Below is a small trained network, with its code and all its weights. Each question gives an input and a target symbol and asks what happens when units are switched off, that is, made to give their printed mean instead of their output.

import numpy as np


def w(rows, s, z=0):
    codes = np.array(rows[::2]) - 128.0
    scale = np.full(codes.shape[1], s)
    scale[-1] = z or s
    return codes * scale


def f(y):
    return np.maximum(y, 0)


def softmax(a):
    e = np.exp(a - a.max(-1, keepdims=True))
    return e / e.sum(-1, keepdims=True)


def log_softmax(a):
    a = a - a.max(-1, keepdims=True)
    return a - np.log(np.exp(a).sum(-1, keepdims=True))


def net(x, mask):
    ids = ['ΓΘΞΠαδεζλμστψω'.index(c) for c in x.split()]
    T = len(ids)
    res = E[ids] + P[:T]
    u = 0
    for l in range(2):
        q, k, v = (res @ M[l].T for M in (Q, K, V))
        z = softmax(np.where(np.tri(T) > 0, q @ k.T / 4**0.5, -1e9)) @ v
        res = res + np.where(mask[u], z, O[l][:, -1]) @ O[l][:, :-1]
        u += 1
        y = f(res @ A[l][:, :-1].T + A[l][:, -1])
        res = res + np.where(mask[u : u + 12], y, B[l][:, -1]) @ B[l][:, :-1]
        u += 12
    return log_softmax(res[-1] @ U[:, :-1].T + U[:, -1])


Q, K, V, O, A, B = {}, {}, {}, {}, {}, {}
E = w([
[120,106,188],'Γ',
[244,122,4],'Θ',
[194,132,46],'Ξ',
[246,138,113],'Π',
[162,166,170],'α',
[141,151,127],'δ',
[55,185,24],'ε',
[174,151,157],'ζ',
[122,133,100],'λ',
[100,170,164],'μ',
[110,101,125],'σ',
[157,37,141],'τ',
[196,145,108],'ψ',
[41,62,67],'ω',
],0.011)
P = w([
[107,255,211],'0',
[249,48,57],'1',
[246,32,70],'2',
[242,44,83],'3',
[218,49,102],'4',
[216,56,131],'5',
[213,49,125],'6',
[211,59,113],'7',
[190,67,124],'8',
[173,56,140],'9',
[186,51,166],'10',
[236,63,124],'11',
],0.0072)
Q[0] = w([
[112,139,57],'0.h1',
[82,165,138],'0.h1',
[180,156,161],'0.h1',
[251,59,151],'0.h1',
],0.012)
K[0] = w([
[255,119,205],'0.h1',
[223,244,24],'0.h1',
[210,64,100],'0.h1',
[34,68,182],'0.h1',
],0.0087)
V[0] = w([
[147,65,204],'0.h1',
[60,122,42],'0.h1',
[6,30,83],'0.h1',
[15,128,254],'0.h1',
],0.0075)
O[0] = w([
[84,25,185,176],'0.h1',
[2,90,69,93],'0.h1',
[59,103,47,107],'0.h1',
[31,176,169,2],'0.h1',
],0.0075,0.0027)
A[0] = w([
[112,78,188,81],'0.n1',
[105,61,122,77],'0.n2',
[154,199,117,255],'0.n3',
[83,165,125,19],'0.n4',
[149,184,205,201],'0.n5',
[139,113,133,52],'0.n6',
[120,149,143,234],'0.n7',
[177,205,102,146],'0.n8',
[148,101,15,142],'0.n9',
[111,253,209,109],'0.n10',
[86,150,56,112],'0.n11',
[97,129,156,85],'0.n12',
],0.011,0.0069)
B[0] = w([
[174,109,112,141],'0.n1',
[128,196,104,154],'0.n2',
[98,60,159,233],'0.n3',
[165,239,132,130],'0.n4',
[94,108,128,205],'0.n5',
[138,182,141,128],'0.n6',
[90,2,102,194],'0.n7',
[84,87,217,188],'0.n8',
[65,122,178,254],'0.n9',
[44,159,106,159],'0.n10',
[205,175,170,145],'0.n11',
[149,175,71,130],'0.n12',
],0.0079,0.0073)
Q[1] = w([
[122,176,143],'1.h1',
[175,180,142],'1.h1',
[250,198,66],'1.h1',
[178,119,117],'1.h1',
],0.017)
K[1] = w([
[246,129,41],'1.h1',
[192,86,8],'1.h1',
[219,97,35],'1.h1',
[123,87,68],'1.h1',
],0.011)
V[1] = w([
[175,175,116],'1.h1',
[104,192,110],'1.h1',
[61,103,2],'1.h1',
[243,75,92],'1.h1',
],0.0071)
O[1] = w([
[128,95,1,63],'1.h1',
[75,210,143,129],'1.h1',
[103,216,231,129],'1.h1',
[20,27,188,1],'1.h1',
],0.0083,0.021)
A[1] = w([
[39,9,47,52],'1.n1',
[184,135,31,122],'1.n2',
[101,187,191,105],'1.n3',
[94,159,177,54],'1.n4',
[193,94,163,151],'1.n5',
[173,177,164,2],'1.n6',
[103,125,91,223],'1.n7',
[150,155,139,58],'1.n8',
[75,187,63,172],'1.n9',
[117,118,122,207],'1.n10',
[70,84,172,132],'1.n11',
[103,123,37,140],'1.n12',
],0.012,0.0093)
B[1] = w([
[143,182,85,162],'1.n1',
[178,53,153,195],'1.n2',
[150,147,105,194],'1.n3',
[101,42,107,138],'1.n4',
[38,161,120,247],'1.n5',
[77,73,94,221],'1.n6',
[185,115,250,142],'1.n7',
[99,100,55,171],'1.n8',
[192,131,130,150],'1.n9',
[149,155,142,150],'1.n10',
[187,57,55,145],'1.n11',
[151,71,143,133],'1.n12',
],0.011,0.016)
U = w([
[95,150,131,126],'Γ',
[164,103,119,156],'Θ',
[113,142,105,254],'Ξ',
[97,71,179,139],'Π',
[245,147,149,163],'α',
[150,181,22,15],'δ',
[77,84,178,172],'ε',
[195,97,205,130],'ζ',
[95,158,138,124],'λ',
[169,216,253,100],'μ',
[105,41,57,26],'σ',
[124,117,123,230],'τ',
[186,117,138,111],'ψ',
[163,43,177,20],'ω',
],0.012,0.011)

Each question gives the input, a string of symbols that net reads in full, and the target symbol t.
The units are the heads (4 rows each of Q, K, V and O) and the neurons (one row each of A and B). Each row of codes is followed by its name. A weight is (code - 128) times the scale printed after its matrix; where a second scale follows, it is the last column's (O, A, B and U).
mask holds one flag per unit, layer by layer, with each layer's heads first. A switched-off unit (its flag False) gives its mean, the last column of its rows in O or B, instead of its output. The means were averaged over made-up inputs and are rounded, as every weight is.
A unit's drop is (log p(t) with every unit on - log p(t) with that unit switched off) / (log p(t) with every unit on - log p(t) with every unit switched off).
The circuit of an input: a set's keep is (log p(t) with only the set's units on - log p(t) with every unit switched off) / (log p(t) with every unit on - log p(t) with every unit switched off). Starting from the 12 units with the biggest drops (on a tie, the unit counted first), units are removed one at a time, each time the one whose removal leaves the highest keep (on an exact tie, the one counted first), for as long as the keep stays at least 0.8.
circuit, biggest first: the units of the circuit, biggest drop first
unit that matters most: the unit with the biggest drop
top k neurons: the k neurons with the biggest drops, biggest first
top k neurons in layer l: the k neurons of layer l with the biggest drops, biggest first
input ω ω δ μ ε, target μ: unit that matters most -> 0.h1
input μ ω ζ, target δ: circuit, biggest first -> 0.n10, 1.h1, 0.h1
input μ ψ Θ μ μ ω Γ λ μ ε μ Π, target δ: circuit, biggest first -> 0.n10, 1.h1, 0.h1
input μ μ ω Π ω α ω σ Θ τ τ, target δ: top 3 neurons -> 0.n10, 0.n7, 1.n6
input ω ε α σ μ ψ α ω Γ ζ Θ Ξ, target μ: top 2 neurons in layer 0 -> 0.n11, 0.n9
input Θ α ψ ψ Γ σ Γ μ Γ, target σ: circuit, biggest first -> 1.h1, 1.n11
input μ ω μ μ ω Θ μ Π Γ, target δ: circuit, biggest first -> 0.n10, 1.h1, 0.h1
input ω μ α ω μ, target μ: top 4 neurons in layer 1 -> 1.n6, 1.n8, 1.n2, 1.n11
input Θ μ Θ τ α, target σ: top 2 neurons in layer 1 -> 1.n11, 1.n5
input Ξ ζ Θ, target ε: top 2 neurons in layer 0 -> 0.n9, 0.n8
input ω Θ μ ω ω ω ε Θ μ ω μ, target μ: circuit, biggest first -> 0.h1, 1.h1
input ε ζ ψ ε ω μ μ, target α: top 2 neurons -> 0.n11, 0.n4
input ω Θ μ ω, target μ: circuit, biggest first -> 0.h1, 1.h1, 1.n6, 1.n8
input ε μ ω ψ σ ω ω ε, target α: circuit, biggest first -> 0.h1, 1.h1, 1.n5, 1.n9
input μ μ ψ δ Θ ψ, target δ: top 3 neurons -> 0.n10, 1.n8, 1.n6
input μ λ μ ω ψ α ω, target α: top 4 neurons -> 1.n2, 1.n5, 1.n9, 0.n8
input ω Γ ω α, target μ: top neuron in layer 1 -> 1.n6
input Θ ζ τ λ τ ω Ξ, target σ: top 3 neurons -> 0.n8, 1.n11, 1.n1
input μ α ψ, target δ: top 2 neurons -> 0.n10, 1.n8
input μ μ τ ψ α, target δ: top 3 neurons -> 0.n10, 1.n8, 1.n6
input Θ μ δ ω μ μ σ, target σ: circuit, biggest first -> 1.h1
input μ Γ Θ Θ Θ σ μ ω Γ μ ε, target δ: top 3 neurons in layer 0 -> 0.n10, 0.n7, 0.n5
input μ α ψ μ μ ω, target δ: top 3 neurons -> 0.n10, 1.n6, 0.n7
input α μ Γ μ ω ω ω λ, target α: top 2 neurons -> 1.n2, 0.n10
